Here is a tiny trained network, its code and every weight. The questions are about switching its units off for an input and a target symbol, where a switched-off unit gives its printed mean instead of its output.

import numpy as np


def w(rows, s, z=0):
    codes = np.array(rows[::2]) - 128.0
    scale = np.full(codes.shape[1], s)
    scale[-1] = z or s
    return codes * scale


def f(y):
    return y / 2 * (1 + np.tanh(0.7978845608 * (y + 0.044715 * y**3)))


def softmax(a):
    e = np.exp(a - a.max(-1, keepdims=True))
    return e / e.sum(-1, keepdims=True)


def log_softmax(a):
    a = a - a.max(-1, keepdims=True)
    return a - np.log(np.exp(a).sum(-1, keepdims=True))


def net(x, mask):
    ids = ['Θβεξψω'.index(c) for c in x.split()]
    T = len(ids)
    res = E[ids] + P[:T]
    r = res
    for j in range(2):
        rows = slice(2 * j, 2 * j + 2)
        q, k, v = (r @ M[0][rows].T for M in (Q, K, V))
        z = softmax(np.where(np.tri(T) > 0, q @ k.T / 2**0.5, -1e9)) @ v
        o = O[0][rows]
        res = res + np.where(mask[j], z, o[:, -1]) @ o[:, :-1]
    y = f(res @ A[0][:, :-1].T + A[0][:, -1])
    res = res + np.where(mask[2:14], y, B[0][:, -1]) @ B[0][:, :-1]
    return log_softmax(res[-1] @ U[:, :-1].T + U[:, -1])


Q, K, V, O, A, B = {}, {}, {}, {}, {}, {}
E = w([
[67,146,254,178,136,117],'Θ',
[46,176,101,152,155,209],'β',
[163,160,140,130,41,224],'ε',
[187,67,109,189,218,91],'ξ',
[116,198,145,45,89,60],'ψ',
[125,82,198,49,139,186],'ω',
],0.007)
P = w([
[93,21,49,213,2,217],'0',
[104,98,64,143,66,141],'1',
[118,133,103,126,98,132],'2',
[128,157,129,112,113,119],'3',
[139,177,143,102,129,110],'4',
[141,183,156,82,150,103],'5',
[153,204,164,77,158,103],'6',
[167,208,174,70,169,103],'7',
[170,223,181,68,187,96],'8',
[178,233,187,62,193,92],'9',
[183,239,198,65,198,96],'10',
],0.0037)
Q[0] = w([
[133,154,224,163,128,102],'head 1',
[180,69,183,60,127,136],'head 1',
[2,114,167,62,201,89],'head 2',
[106,217,125,14,138,39],'head 2',
],0.023)
K[0] = w([
[149,123,144,186,135,53],'head 1',
[188,40,138,70,125,104],'head 1',
[191,92,79,158,244,78],'head 2',
[220,113,97,169,70,6],'head 2',
],0.025)
V[0] = w([
[37,54,145,158,175,203],'head 1',
[224,40,45,238,196,138],'head 1',
[106,156,151,85,71,146],'head 2',
[8,140,135,58,166,30],'head 2',
],0.013)
O[0] = w([
[159,158,243,174,90,184,128],'head 1',
[255,74,193,87,108,47,1],'head 1',
[205,191,117,153,108,162,168],'head 2',
[213,93,206,138,68,127,183],'head 2',
],0.0094,0.0065)
A[0] = w([
[113,7,84,212,62,211,69],'neuron 1',
[229,98,123,44,172,70,107],'neuron 2',
[227,126,200,108,48,98,62],'neuron 3',
[152,69,101,208,195,131,196],'neuron 4',
[109,138,149,96,128,51,136],'neuron 5',
[94,93,167,196,185,57,23],'neuron 6',
[166,170,46,113,105,105,111],'neuron 7',
[117,127,131,196,197,104,89],'neuron 8',
[200,109,112,114,107,96,3],'neuron 9',
[136,43,154,50,182,154,93],'neuron 10',
[125,101,134,173,111,142,165],'neuron 11',
[181,86,230,179,149,185,60],'neuron 12',
],0.017,0.0038)
B[0] = w([
[25,11,101,211,131,154,190],'neuron 1',
[116,233,135,131,96,231,188],'neuron 2',
[44,64,65,177,146,157,165],'neuron 3',
[202,111,26,153,132,69,131],'neuron 4',
[72,143,103,146,112,35,178],'neuron 5',
[180,128,240,250,159,126,144],'neuron 6',
[179,146,178,110,130,126,216],'neuron 7',
[175,87,112,170,92,158,133],'neuron 8',
[135,126,140,81,130,23,125],'neuron 9',
[200,5,129,50,151,129,171],'neuron 10',
[114,109,88,113,145,186,163],'neuron 11',
[190,196,136,76,127,85,254],'neuron 12',
],0.018,0.0049)
U = w([
[44,56,96,195,108,220,187],'Θ',
[173,254,194,73,96,177,253],'β',
[158,111,201,188,166,100,19],'ε',
[88,145,91,108,129,26,64],'ξ',
[168,67,141,73,171,117,66],'ψ',
[201,112,62,166,147,96,65],'ω',
],0.0037,0.0032)

Each question gives the input, a string of symbols that net reads in full, and the target symbol t.
The units are the heads (2 rows each of Q, K, V and O) and the neurons (one row each of A and B). Each row of codes is followed by its name. A weight is (code - 128) times the scale printed after its matrix; where a second scale follows, it is the last column's (O, A, B and U).
mask holds one flag per unit, heads first, then neurons. A switched-off unit (its flag False) gives its mean, the last column of its rows in O or B, instead of its output. The means were averaged over made-up inputs and are rounded, as every weight is.
A unit's drop is (log p(t) with every unit on - log p(t) with that unit switched off) / (log p(t) with every unit on - log p(t) with every unit switched off).
The circuit of an input: a set's keep is (log p(t) with only the set's units on - log p(t) with every unit switched off) / (log p(t) with every unit on - log p(t) with every unit switched off). Starting from the 12 units with the biggest drops (on a tie, the unit counted first), units are removed one at a time, each time the one whose removal leaves the highest keep (on an exact tie, the one counted first), for as long as the keep stays at least 0.8.
units of the circuit, in order: the units of the circuit, biggest drop first
most important unit: the unit with the biggest drop
k most important neurons: the k neurons with the biggest drops, biggest first
heads that matter: for each layer, one digit per head in row order, 1 if its drop is at least 0.15 and else 0, layers parted by /
drop of u: that unit's drop, to one decimal
input ψ ω ψ ε β β ξ ψ, target ξ: heads that matter -> 01
input β β ψ, target Θ: units of the circuit, in order -> neuron 3; head 2
input ε Θ β ξ Θ ω Θ ψ ψ Θ, target ε: units of the circuit, in order -> head 2; neuron 6; head 1
input β ε ξ β ψ ω, target ψ: units of the circuit, in order -> neuron 10; head 1
input ψ ψ ψ ξ ψ ψ ε ψ ψ ψ β, target Θ: most important unit -> head 2
input ψ ψ ω, target Θ: 2 most important neurons -> neuron 1; neuron 7
input ω ψ ψ ξ β ψ ψ ψ ψ ψ ψ, target ξ: units of the circuit, in order -> head 2; neuron 5; head 1
input ε ω ψ ω ψ ψ ε ψ Θ, target Θ: units of the circuit, in order -> head 1; neuron 12
input ψ ω ξ ψ ψ ω β, target Θ: heads that matter -> 10
input ω ψ Θ, target Θ: heads that matter -> 10
input ψ ψ ε ψ β ψ ω, target Θ: units of the circuit, in order -> head 1; neuron 12
input ω Θ Θ ξ ψ ω, target ψ: units of the circuit, in order -> neuron 10; head 2; head 1
input ε ξ ω ε ξ, target β: 2 most important neurons -> neuron 2; neuron 1
input β ε Θ ω ψ, target Θ: 2 most important neurons -> neuron 3; neuron 12
input ψ ε β ω ψ ω ξ, target ω: drop of neuron 4 -> 0.9
input β ψ Θ ξ, target ω: drop of head 2 -> 0.1
input β ψ ψ ψ ψ ψ Θ Θ ψ ω ε, target Θ: drop of head 1 -> 0.9
